Below is a small trained network, with its code and all its weights. Each question gives an input and a class and asks what happens when units are switched off, that is, made to give their printed mean instead of their output.

import numpy as np


def w(rows, s, z=0):
    codes = np.array(rows[::2]) - 128.0
    scale = np.full(codes.shape[1], s)
    scale[-1] = z or s
    return codes * scale


def f(y):
    return np.maximum(y, 0)


def log_softmax(a):
    a = a - a.max(-1, keepdims=True)
    return a - np.log(np.exp(a).sum(-1, keepdims=True))


def net(x, mask):
    res = np.array(x, float).reshape(1, 6) / 4 @ E
    y = f(res @ A[0][:, :-1].T + A[0][:, -1])
    res = res + np.where(mask, y, B[0][:, -1]) @ B[0][:, :-1]
    return log_softmax(res[-1] @ U[:, :-1].T + U[:, -1])


A, B = {}, {}
E = w([
[85,100,51,232,87,239,61],'x0',
[51,86,138,236,99,46,202],'x1',
[253,105,64,150,47,64,105],'x2',
[127,137,134,129,120,131,122],'x3',
[163,223,65,169,171,143,212],'x4',
[211,63,199,160,141,202,199],'x5',
],0.0066)
A[0] = w([
[193,113,77,161,55,70,144,104],'n0',
[70,70,168,67,97,117,53,141],'n1',
[144,150,224,43,165,20,199,95],'n2',
[157,228,93,134,171,114,175,160],'n3',
[64,166,64,81,116,80,81,159],'n4',
[198,36,240,161,147,218,216,147],'n5',
[174,136,200,74,155,36,157,39],'n6',
[199,126,106,132,42,97,127,94],'n7',
[47,195,72,101,132,65,74,206],'n8',
[148,229,58,147,177,145,178,200],'n9',
[213,105,60,171,53,109,103,72],'n10',
[80,76,80,231,97,254,68,101],'n11',
[152,202,29,158,163,118,217,202],'n12',
[180,187,128,90,150,148,99,84],'n13',
[49,143,182,126,208,204,141,253],'n14',
[233,126,89,114,83,103,88,124],'n15',
[60,113,156,242,99,15,225,149],'n16',
[77,88,118,249,85,62,183,166],'n17',
[206,79,163,151,134,141,156,120],'n18',
[176,192,116,51,173,196,95,130],'n19',
[102,17,185,63,68,96,63,206],'n20',
],0.006,0.0019)
B[0] = w([
[80,133,185,57,170,114,174,199],'n0',
[156,100,164,210,114,105,150,199],'n1',
[169,200,56,179,172,142,79,244],'n2',
[172,91,173,185,116,138,109,206],'n3',
[165,93,78,103,50,122,188,209],'n4',
[178,144,36,107,47,87,166,242],'n5',
[145,194,72,166,207,132,55,205],'n6',
[61,163,190,70,165,98,144,187],'n7',
[165,118,93,109,50,139,190,232],'n8',
[145,84,203,197,104,114,123,225],'n9',
[75,175,181,93,166,71,146,204],'n10',
[107,237,79,150,197,70,92,247],'n11',
[150,88,193,188,113,140,126,232],'n12',
[146,67,113,134,136,197,95,179],'n13',
[50,142,173,57,108,47,204,236],'n14',
[55,122,176,71,168,123,147,203],'n15',
[130,81,115,51,155,254,55,253],'n16',
[126,119,120,58,138,187,81,231],'n17',
[130,157,92,82,94,93,167,184],'n18',
[119,72,145,94,140,178,125,218],'n19',
[171,123,166,216,110,108,98,225],'n20',
],0.0067,0.0062)
U = w([
[132,236,47,181,207,102,69,76],'0',
[123,137,136,127,116,130,131,254],'1',
[65,149,200,77,159,83,183,73],'2',
[138,58,114,81,147,227,79,97],'3',
[160,122,38,125,36,98,192,101],'4',
[157,77,205,250,114,112,115,102],'5',
],0.011,0.0066)

Each question gives the input, the list of numbers given to net, and the class t.
The units are the neurons (one row each of A and B). Each row of codes is followed by its name. A weight is (code - 128) times the scale printed after its matrix; where a second scale follows, it is the last column's (A, B and U).
mask holds one flag per neuron, in row order. A switched-off neuron (its flag False) gives its mean, the last column of its row in B, instead of its output. The means were averaged over made-up inputs and are rounded, as every weight is.
A unit's drop is (log p(t) with every unit on - log p(t) with that unit switched off) / (log p(t) with every unit on - log p(t) with every unit switched off).
The circuit of an input: a set's keep is (log p(t) with only the set's units on - log p(t) with every unit switched off) / (log p(t) with every unit on - log p(t) with every unit switched off). Starting from the 12 units with the biggest drops (on a tie, the unit counted first), units are removed one at a time, each time the one whose removal leaves the highest keep (on an exact tie, the one counted first), for as long as the keep stays at least 0.8.
circuit, biggest first: the units of the circuit, biggest drop first
most important unit: the unit with the biggest drop
top k neurons: the k neurons with the biggest drops, biggest first
drop when u is switched off: that unit's drop, to one decimal
input [6,0,-2,-3,-2,8], class 4: most important unit : n5
input [0,-5,0,4,4,-2], class 3: circuit, biggest first : (n19 n11)
input [1,8,-2,-5,5,-6], class 3: circuit, biggest first : (n16 n17)
input [-3,-6,-7,4,5,-8], class 4: circuit, biggest first : (n8 n4)
input [6,-4,-6,-7,-2,7], class 1: circuit, biggest first : (n14 n5)
input [6,-6,4,-6,2,-8], class 4: top 3 neurons : (n4 n8 n16)
input [-4,3,6,-4,-6,3], class 2: circuit, biggest first : (n0 n7)
input [6,-1,-1,2,-7,-6], class 5: top 4 neurons : (n1 n20 n5 n2)
input [3,2,2,-3,7,0], class 5: circuit, biggest first : (n12 n9)
input [-5,4,1,-6,-8,-7], class 5: top 4 neurons : (n20 n1 n5 n11)
input [2,-5,-2,1,-7,-6], class 5: circuit, biggest first : (n1 n20)
input [4,-6,-4,-6,3,7], class 4: top 2 neurons : (n5 n16)
input [4,1,4,0,7,-5], class 5: circuit, biggest first : (n12 n9)
input [8,-2,-1,-5,-3,7], class 0: circuit, biggest first : (n11)
input [3,2,-6,0,4,-3], class 2: top 3 neurons : (n14 n2 n5)
input [-5,2,0,2,-4,7], class 4: top 3 neurons : (n5 n11 n18)
input [3,-1,7,-7,8,-5], class 5: top 2 neurons : (n12 n9)
input [4,8,7,-5,-1,4], class 3: top 3 neurons : (n16 n17 n14)
input [-8,1,8,0,3,5], class 0: top 3 neurons : (n2 n6 n14)
input [2,-7,-8,5,8,6], class 2: most important unit : n14
input [-1,6,-3,-4,1,-8], class 4: top 2 neurons : (n8 n4)
input [-7,-2,6,-2,-3,-6], class 0: top 2 neurons : (n6 n2)
input [0,6,1,5,6,1], class 3: drop when n16 is switched off : 0.6
input [2,7,-5,4,0,-2], class 3: drop when n17 is switched off : 0.2
